Here is a tiny trained network, its code and every weight. The questions are about switching its units off for an input and a class, where a switched-off unit gives its printed mean instead of its output.

import numpy as np


def w(rows, s, z=0):
    codes = np.array(rows[::2]) - 128.0
    scale = np.full(codes.shape[1], s)
    scale[-1] = z or s
    return codes * scale


def f(y):
    return y / 2 * (1 + np.tanh(0.7978845608 * (y + 0.044715 * y**3)))


def log_softmax(a):
    a = a - a.max(-1, keepdims=True)
    return a - np.log(np.exp(a).sum(-1, keepdims=True))


def net(x, mask):
    res = np.array(x, float).reshape(1, 6) / 4 @ E
    y = f(res @ A[0][:, :-1].T + A[0][:, -1])
    res = res + np.where(mask, y, B[0][:, -1]) @ B[0][:, :-1]
    return log_softmax(res[-1] @ U[:, :-1].T + U[:, -1])


A, B = {}, {}
E = w([
[126,126,131,130],'x0',
[129,128,130,129],'x1',
[127,128,128,129],'x2',
[25,137,23,181],'x3',
[103,245,187,154],'x4',
[66,118,151,1],'x5',
],0.013)
A[0] = w([
[125,39,15,114,170],'neuron 1',
[119,30,106,65,130],'neuron 2',
[109,95,47,40,149],'neuron 3',
[107,100,108,20,150],'neuron 4',
[82,132,80,61,138],'neuron 5',
[210,20,146,103,164],'neuron 6',
[124,154,179,12,113],'neuron 7',
[66,174,88,143,143],'neuron 8',
[62,143,150,4,152],'neuron 9',
[100,67,62,216,254],'neuron 10',
[231,64,89,63,148],'neuron 11',
[174,143,59,204,128],'neuron 12',
[220,101,192,128,247],'neuron 13',
[74,189,81,138,65],'neuron 14',
[250,191,139,201,203],'neuron 15',
[139,162,206,50,114],'neuron 16',
],0.014,0.0065)
B[0] = w([
[202,60,192,208,229],'neuron 1',
[80,102,64,164,208],'neuron 2',
[63,44,143,204,212],'neuron 3',
[106,28,122,166,223],'neuron 4',
[60,25,130,145,196],'neuron 5',
[150,181,23,55,221],'neuron 6',
[170,41,161,82,232],'neuron 7',
[122,103,52,112,193],'neuron 8',
[118,4,180,109,253],'neuron 9',
[216,96,119,128,230],'neuron 10',
[141,125,45,38,211],'neuron 11',
[209,145,138,138,193],'neuron 12',
[137,236,125,70,242],'neuron 13',
[76,142,61,72,181],'neuron 14',
[128,214,136,108,243],'neuron 15',
[156,57,209,92,224],'neuron 16',
],0.013,0.018)
U = w([
[166,198,7,107,255],'0',
[239,76,209,119,149],'1',
[37,81,75,21,148],'2',
[82,81,138,179,1],'3',
[123,254,219,97,65],'4',
],0.011,0.009)

Each question gives the input, the list of numbers given to net, and the class t.
The units are the neurons (one row each of A and B). Each row of codes is followed by its name. A weight is (code - 128) times the scale printed after its matrix; where a second scale follows, it is the last column's (A, B and U).
mask holds one flag per neuron, in row order. A switched-off neuron (its flag False) gives its mean, the last column of its row in B, instead of its output. The means were averaged over made-up inputs and are rounded, as every weight is.
A unit's drop is (log p(t) with every unit on - log p(t) with that unit switched off) / (log p(t) with every unit on - log p(t) with every unit switched off).
The circuit of an input: a set's keep is (log p(t) with only the set's units on - log p(t) with every unit switched off) / (log p(t) with every unit on - log p(t) with every unit switched off). Starting from the 12 units with the biggest drops (on a tie, the unit counted first), units are removed one at a time, each time the one whose removal leaves the highest keep (on an exact tie, the one counted first), for as long as the keep stays at least 0.8.
circuit, biggest first: the units of the circuit, biggest drop first
unit that matters most: the unit with the biggest drop
top k neurons: the k neurons with the biggest drops, biggest first
drop of u: that unit's drop, to one decimal
input [0,-8,-5,6,-8,8], class 3: unit that matters most : neuron 1
input [-5,-7,-3,-6,1,-6], class 4: circuit, biggest first : (neuron 15; neuron 13)
input [5,0,8,3,-6,-1], class 1: top 2 neurons : (neuron 1; neuron 10)
input [-7,-1,2,-8,-1,7], class 2: top 3 neurons : (neuron 11; neuron 6; neuron 1)
input [8,3,-2,-1,0,2], class 2: top 4 neurons : (neuron 1; neuron 10; neuron 12; neuron 16)
input [4,8,4,-2,0,1], class 2: top 3 neurons : (neuron 1; neuron 10; neuron 12)
input [8,6,0,-1,-8,1], class 2: top 2 neurons : (neuron 3; neuron 11)
input [8,7,-4,6,0,-3], class 1: top 4 neurons : (neuron 6; neuron 10; neuron 1; neuron 13)
input [-7,0,-3,7,-4,-1], class 1: top 2 neurons : (neuron 10; neuron 1)
input [3,-8,-6,0,-2,-3], class 0: top 2 neurons : (neuron 9; neuron 16)
input [3,7,1,7,0,-2], class 1: top 3 neurons : (neuron 1; neuron 6; neuron 10)
input [-5,-7,-1,5,-8,0], class 1: top 2 neurons : (neuron 1; neuron 10)
input [6,-6,-5,8,1,-1], class 0: top 2 neurons : (neuron 14; neuron 9)
input [2,5,-7,3,-5,-1], class 1: circuit, biggest first : (neuron 1)
input [-7,-4,1,-8,0,0], class 0: drop of neuron 13 : 0.2
input [5,5,-8,2,1,-4], class 0: drop of neuron 9 : 0.6
input [-4,-3,1,3,-1,1], class 3: drop of neuron 7 : 0.2
